Each row has a name. After each piece below comes the name of the row it's from, unless a question asks for something else. Each question is about the rows just above it.

X: [110  82 210  86 131  98 137 130]
C: [110  82 210  86 131  98 137  90]
D: [ 73 146  90 103 165 154 122 132]
U: [129 121 117 131 130 124 121 133]
R: [185 138 105 116 114 108 120 109]
Z: [109 138 185 105 116 114 120 109]
V: [ 79 126 147 122 139 197 154 108]
H: [112 202  50 121 120 139 151 138]
G: [197  80 126 154 139 122 108 147]
H in full:	[112 202  50 121 120 139 151 138]
Put [ 80 108 122 126 139 147 154 197] back in order: which row is it?	G
[109 120 108 114 116 105 138 185] is which row reordered?	R
Z in full:	[109 138 185 105 116 114 120 109]

Leki: [124 125 222 105]
pere: [185  79 100 152]
Vok: [152 110  74 138]
Zal: [ 63  54 112 123]
[138  74 110 152] is which row reordered?	Vok
Zal in full:	[ 63  54 112 123]
Put [152 185  79 100] back in order: which row is it?	pere
Leki in full:	[124 125 222 105]
pere in full:	[185  79 100 152]

big: [116 139 123 148 179 142 120 126 137 106 129 146 129 124 108 131 125  94
 154 148 143 126 113 141 132 147 133 154 127 128]
novep: [116 132 137 126 124 146 123 148 131 133 127 126 128  94 154 147 154 139
 107 137 148 125 129 106 120 129 143 141 113 179]
Bag: [115 141 143 129 122 108 149 121 170 135 137 103 111 118 105 120 130 105
 143 140 131 104 137 131 129 146 140 162 124 119]
kuf: [135 105 142 134 123 137 147 128 204 123 139 122 146 140 115 122 126 141
  98 150 132 124 137 123 133 195 148 146 146 131]
Mig: [116 132 148 126 120 141 147  94 137 125 129 179 123 108 126 146 139 147
 127 154 129 113 137 133 106 124 143 131 128 154]
[148 106 147 129 125 127 154 139 126 108 124 133 123 116 143 113 132 148
 120 179  94 129 131 154 142 141 137 126 146 128] is which row reordered?	big
Put [128 127 154 133 147 132 141 113 126 143 148 154  94 125 131 108 124 129
 146 129 106 137 126 120 142 179 148 123 139 116] back in order: which row is it?	big
Which entry of kuf is missing from [137 131 123 142  98 134 132 137 195 122 133 126 139 150 141 140 146 123
 146 148 146 115 147 204 105 123 124 135 122]?	[128]
[132 120 137 129 148 106 141 125 123 126  94 179 139 147 124 137 128 126
 154 116 133 127 143 107 154 129 113 148 146 131] is which row reordered?	novep
Which entry of Mig is missing from [147 129 133 141 147 129 125  94 123 127 179 139 143 116 131 106 154 126
 137 154 124 120 148 137 113 132 146 128 126]?	[108]
Mig in full:	[116 132 148 126 120 141 147  94 137 125 129 179 123 108 126 146 139 147
 127 154 129 113 137 133 106 124 143 131 128 154]
big without one entry, shuffled: [132 124 131 125 126 179 128 126 106 143 147 108 139 148 148 120 133 123
 129 142 137 146 129 113 127 154 116 154  94]. Gone:	[141]

guz: [129  88 152 120 135 110 192 146 136 142 148 138 136 126 117 108 130  97
 200  89 139 119  34 155 158 116]
tabe: [129 116 152  95 165 110 192 146 130 142 148 138 136 126 117 109 130 122
 218  89 120 119  61 155 158 116]
difov: [129  95 145  86 165 110 192 134 136 175 148 138 195 126 117 108 192 135
 153  89 153 119  61 155 158 116]
gora: [129  95 145  86 165 110 192 134 136 175 148 138 195 126 117 108 192 123
 153  85 106 119  58 155 158 116]
Bef: [129 116 152  86 157 110 128 146 136 142 148 138 136 126 117 108 130 122
 153  89 106 119  61  78 158 116]
Which entry of gora is missing from [148 192 175 117 138 126  58  85 136 116 123 106 192 145  95 158 134 165
 108 110 153 129 119 195 155]?	[86]
Which entry of difov is missing from [136 116 165 153  61 119 155 108  86 135 126 158 175  95 148 129 192 192
 153 110 138 145 117  89 195]?	[134]
Shuffled gora with one entry gone: [116 119 106 158 136 138 148 129 108 110 126  95 175 155 195 192  85 145
 123  58 153 192 134 117 165], missing	[86]

nolib: [136 120 118 117  92  77 131 180 113 144 170]
pogel: [213 150 161 163 137 128  49 108 144  40  75]
radav: [173 140 124 119  78 147 136 110 122 146 133]
Kado: [ 35  86  59  66 148 179 132 107 156 140 129]
bebuf: [155 120 147 141 113 139 193 127 134 161 125]
gobel: [120 119 126 140 134 123 135 133 129 127 126]
Gib: [193 141 120 134 113 147 125 155 162 127 139]
lere: [160 133 140 110 167 133 141 108 164  93 126]
zume: [155 126 139 120 134 141 147 113 161 193 125]
Put [134 161 125 155 120 147 141 113 139 193 127] back in order: which row is it?	bebuf
Put [141 125 127 134 147 120 155 113 161 193 139] back in order: which row is it?	bebuf
Which entry of Gib is missing from [120 162 134 155 139 125 141 127 113 147]?	[193]

rerut: [163 145 185  97  93 131 131 101 112 133 123 131 139 215 113 135 107 160
 136 194 146  70 174 135 176 136  69  91 216 129 136 190 149 147 101  73
 177 109  91 128  61 187 151  93]
fosi: [112 151 207 111 147  69 152 126 164 168 198 133 107 189 145  85 156 169
  98 174 132 109 123 167 201 194 115 139 143 192 138 173 123 128  39  86
 153 122 102 191  61  95 145  93]
Pinuf: [113  72 100  97 213 167 136 150 130 168  87 166 147 133 192 154 153  95
 106  99 167 118 108  74 191 171 134 135  55 187 108 123 192  92  80 119
 138  52 156 133 104 124 142 129]
Binom: [101 142  88 135  94 182  82  64 122 104  78 147 154 210 115  59  89 111
 103 142 115 156 154 179  98 160 180 116  55 120 127 143 107 127 189 178
 145  47 105  73 131  95 144 150]
nam: [ 94  99 150 195  89 198 125 117 128 152 159  71 107  87 198  93 137 179
 127 183  99 197 182  74 137 171 161  93 212 169 111 135 115 104 156 164
 162 147 108 196 196 164  89 128]
lem: [171  88 207 148 141  80  90 123 171 127 123 154 115 201 133 168 139 166
 173  99 154 162 112 104 115  97  80  91  56  81 184 141 121  92  95  81
 154  78  96 111 126 178 141 101]
kud: [178  80 154 168 127 171 184 141  56 111  95 133 139 104 141 126 123 115
  92  78 171  99  88 148 101  96 201 153  97 112 123  91 207 173  81  81
  80  90 166 121 141 154 162 115]
sofaz: [124 159 179 116 103 189 108 135 133 149 106 135  77  84 114  75  98 113
 171 117 180 138 177 174 137  95 163 203 211  93 179 219 183  41 128 136
 113 163  78  85 123 107 150  90]
mumi: [ 90 138 159 107 121 131  82 103  93 104 183 118 159  91 194  96  89 184
  91 195 102 201 130 108 152 183 125 202  60 175 195 140 121 151  75  99
 142 100 106 185 201 166  96 176]
rir: [101 142  88 135  94 182 160  64 122 104  78 147 154 210 115  59  89 111
  81 142 115 156 154 179  98 160 180 116  55 120 127 143 107 104 189 178
 145  47 105  73 131  95 144 150]
fuper: [153 162 175 202  92 131 111  77 162 165 179  34 154 117 141  39 144  79
  81 190 119 167 139 136 129 159  89  91 173  97 108 155 165 127 167  73
 121 150 115 132  71 166 128 102]
vogam: [136 187 216 113 160 177 163 131 151 136  69 147 174  91 215  70 131 129
 136 112 109 123 149  61 194 107 190 135 176 146 145 139  93  97 133  74
 131 128 135  93  91 185 101 101]
Which entry of fosi is missing from [102 201 126 168 169  86 152  85 189 145 123 207 107 167 198 123 147 115
 194  39 153 139  95 138 145  69 151  93 109 112 128 111 133 143 174  98
 122 173 132 192 156 164  61]?	[191]
Put [ 61  69  70  74  91  91  93  93  97 101 101 107 109 112 113 123 128 129
 131 131 131 133 135 135 136 136 136 139 145 146 147 149 151 160 163 174
 176 177 185 187 190 194 215 216] back in order: which row is it?	vogam
sofaz in full:	[124 159 179 116 103 189 108 135 133 149 106 135  77  84 114  75  98 113
 171 117 180 138 177 174 137  95 163 203 211  93 179 219 183  41 128 136
 113 163  78  85 123 107 150  90]
nam in full:	[ 94  99 150 195  89 198 125 117 128 152 159  71 107  87 198  93 137 179
 127 183  99 197 182  74 137 171 161  93 212 169 111 135 115 104 156 164
 162 147 108 196 196 164  89 128]
[ 56  78  80  80  81  81  88  90  91  92  95  96  97  99 101 104 111 112
 115 115 121 123 123 126 127 133 139 141 141 141 148 154 154 154 162 166
 168 171 171 173 178 184 201 207] is which row reordered?	lem
Which row holds these entries in another order? [ 61  69  70  73  91  91  93  93  97 101 101 107 109 112 113 123 128 129
 131 131 131 133 135 135 136 136 136 139 145 146 147 149 151 160 163 174
 176 177 185 187 190 194 215 216]	rerut

J: [ 84 156  85 106]
B: [ 84 220  93 106]
K: [ 84 220 219 106]
Shuffled J with one entry gone: [106  85 156], missing	[84]
Which entry of K is missing from [106 219  84]?	[220]
K in full:	[ 84 220 219 106]
J in full:	[ 84 156  85 106]
Which row holds these entries in another order? [106 219 220  84]	K

Tor: [110 189  92 124 135 147 127 120]
bedoz: [141 131 121  64  85 150 109 138]
nas: [126 105  91 185 147 102 120 143]
Gesep: [141  87  86  64  85 150 109 138]
Gesep in full:	[141  87  86  64  85 150 109 138]
Which entry of Gesep is missing from [109  64 138  85  87 141 150]?	[86]

zipun: [139 162 159 112  77 131 147 147  89 132]
bet: [163 104  97 159  66  45 201 156 113 125]
Vesa: [192 188 164 122 112 136 157  34 192 147]
diga: [111 227  69 119 111 103 181 115 108 119]
Fusi: [ 61 134 105 132 106 228 205 206 180 105]
niz: [165 120  62 137 158 144 103 150 143 148]
Valet: [163 139 183 165 135  62 133 144 113  47]
Bilin: [ 87 150 136 213 110 160  96 123  68 168]
reb: [145 159 146 185 116 170 145 133 103 130]
Fusi in full:	[ 61 134 105 132 106 228 205 206 180 105]
Which row holds these entries in another order? [188 147 136 157 164 112  34 192 192 122]	Vesa
[180 105  61 134 105 132 106 228 205 206] is which row reordered?	Fusi
zipun in full:	[139 162 159 112  77 131 147 147  89 132]

duseg: [ 92 101 130 129 101 115 112 138 108  85  93  94 135 109]
Patav: [129 108 117 105  91 125 116 126 127  97 117 115 132 133]
gope: [142  99 121 100  95 131 117 135 143  91 114 109 132 122]
gug: [ 68 114 150 110 105 113 105 141 122 119  88 105 149  87]
rak: [137 102 118  85  89 107 102 137 140  86 132 102 139 136]
bil: [135  93 102 108  99 125 104 135 120  85 114 106 127 150]
tig: [ 29 106 157 128  72 105 107 160  86 102  78  88 158  75]
neref: [ 68 114 150 110 105 113 105 141 122 119  88  85 135 142]
zata: [112 139 112  69  83 133 196  44  52  94  48 143  39  36]
dun: [143  69  48  44  52 112  83 112 139  36  93  39 133 196]
selel: [126 105 112  97  82 113 108 125 130  95 108 116 130 130]
Which row holds these entries in another order? [ 85 129 108 101 135 130  93 101 109  92 138 115  94 112]	duseg
Which row holds these entries in another order? [ 83 112 139  36  93  39 133 196 143  69  48  44  52 112]	dun

toror: [121 142 128  98 164 105 109 131 122 154 129 125 114 126 116 116  98 130
 129 133 103 138 130 111 123 137 117 142 147 129 137 119  96 122 134 117
 124 109 131 116 127 130 128 147 178 128 144 123  82 129 134 116]
leza: [136 138 119 147 144 165 133 108 127 147 124 127 118 138 114 136 139 104
 128 102 142 128 132 152 150 134 134 135 135 122 121 126 152 124  98 212
 129 131 157 134 129  93 122 110 122 130 137  94 102 134 136 116]
muli: [149 112 121 125 132  80 135 133 100 136 129 143 120 126 135 133 103 134
 124 128 113 142 109  94 151 155 126 121 125 144 142 119 136 135 142 153
 139  66 125 126 127 158 113 150 172 137 149 130 126 115 128 133]
Donan: [136 109 124 151 125 103 121 126 124 146 124 129 141 138 143 136 115 143
 171 133  92 116 125  97 139 116 126 169 104 120 118 126 112 148  99 167
 125 128 147 110 125 119 117 156 102 106 128 104 103 122 106 105]
foli: [123 135 131  83  99 137 101 118 137 128 135 100 118 129 115 121  93 129
 129 117 131  98 120 141  79 137 121 110 127 130 126 127 133 117 136 150
 128 137 130 136 128 111 143 134 137 144 116 149 136 116 112 126]
muno: [153 137 124 141 137 150 110 117 122 134 124 166 122 124 104 146 128 125
 108 127  74 132 137 148 123 118 153 123 145 145 124 135 109 135 128 108
 125 146 132 132 132 125 129 126  91 134 128 121 114 194 127 139]
sog: [152  80 126 150 182  84 139 113  80 143 133 122 125  98 159  85 158 148
 117 131 131 126 128  91 160 124 130 130 136 131 133 140 119 127 121  81
 116 132 124 121 124 167 108 116  75 118 141 136 122 173 107 103]
bezo: [132 165 127  95 144 108 125 129 102 104 145 124 134 129 145  96 111 145
 130 104 147 144 130 138 150 141  87 131 138 130 133 128 139 105 145 131
 139 103 150 130 126 128 130 150  81 152 151 152  82 138 146 124]
kegi: [138 112 125 115 140 122 132 124 114 165 116 136 131 119 119 139 131 152
 121 149 164 138 133 128 132 114 135 125 105 137 134 109 115 117 142 169
 145 108 130 157 129 107 125 144 137 152 134  91 124 137 147 110]
zitev: [121 142 128  98 164 105 109 131 122 154 129 125 114 126 116 116  98 130
 129 133 103 138 130 111 123 137 117 142 147 129 137 119  96 122 134 117
 124 109 131 116 127 130 128 147 178 128 144  66 149 147 103 138]
Put [105 106 122 103 104 128 106 102 156 117 119 125 110 147 128 125 167  99
 148 112 126 118 120 104 169 126 116 139  97 125 116  92 133 171 143 115
 136 143 138 141 129 124 146 124 126 121 103 125 151 124 109 136] back in order: which row is it?	Donan
Which row holds these entries in another order? [110 147 137 124  91 134 152 137 144 125 107 129 157 130 108 145 169 142
 117 115 109 134 137 105 125 135 114 132 128 133 138 164 149 121 152 131
 139 119 119 131 136 116 165 114 124 132 122 140 115 125 112 138]	kegi
Shuffled Donan with one entry gone: [ 97 103 128 116 117 126 115 171 126 126 102 151 148 128 104  92 125 139
 124 110 143 125 138  99 103 156 143 133 125 125 124 169 129 106 146 104
 124 119 112 121 136 109 116 120 147 118 106 122 167 141 136], missing	[105]

kisud: [138 163 139 121 124]
Fedod: [138 100 128 136 135]
mulu: [188 139 121 189 163]
mafa: [136 135 127 138 100]
mulu in full:	[188 139 121 189 163]
[135 138 100 128 136] is which row reordered?	Fedod
Which row holds these entries in another order? [121 124 138 163 139]	kisud
Fedod without one entry, shuffled: [138 136 100 128]. Gone:	[135]
mulu without one entry, shuffled: [163 189 121 139]. Gone:	[188]
Shuffled kisud with one entry gone: [163 124 121 138], missing	[139]

dorig: [ 48 163 190 101 162]
Fer: [192 163 190 120 198]
zodur: [200 202 183 152 101]
Mogo: [200 201 183 101 152]
Shuffled Mogo with one entry gone: [101 201 183 152], missing	[200]
dorig without one entry, shuffled: [190  48 101 162]. Gone:	[163]
Put [201 183 101 152 200] back in order: which row is it?	Mogo
zodur in full:	[200 202 183 152 101]

ful: [132 147 135 125 136 119]
fod: [119 146 125 132 130 136]
Dasod: [118 132 108 129 132 135]
nevu: [124 147 112 125 126 125]
biko: [130 142 149 126 138 123]
lemu: [118 107 129 132 135 132]
moril: [115 127 134 129 123 133]
Suvit: [122 127 123 129 125 120]
rab: [126  42 130 144 132 127]
nopaf: [127 203 131 116 135 123]
zokad: [115 127 134 129 123 137]
biko in full:	[130 142 149 126 138 123]
[147 119 136 135 125 132] is which row reordered?	ful
Put [132 118 107 129 132 135] back in order: which row is it?	lemu
Shuffled ful with one entry gone: [125 119 135 132 147], missing	[136]

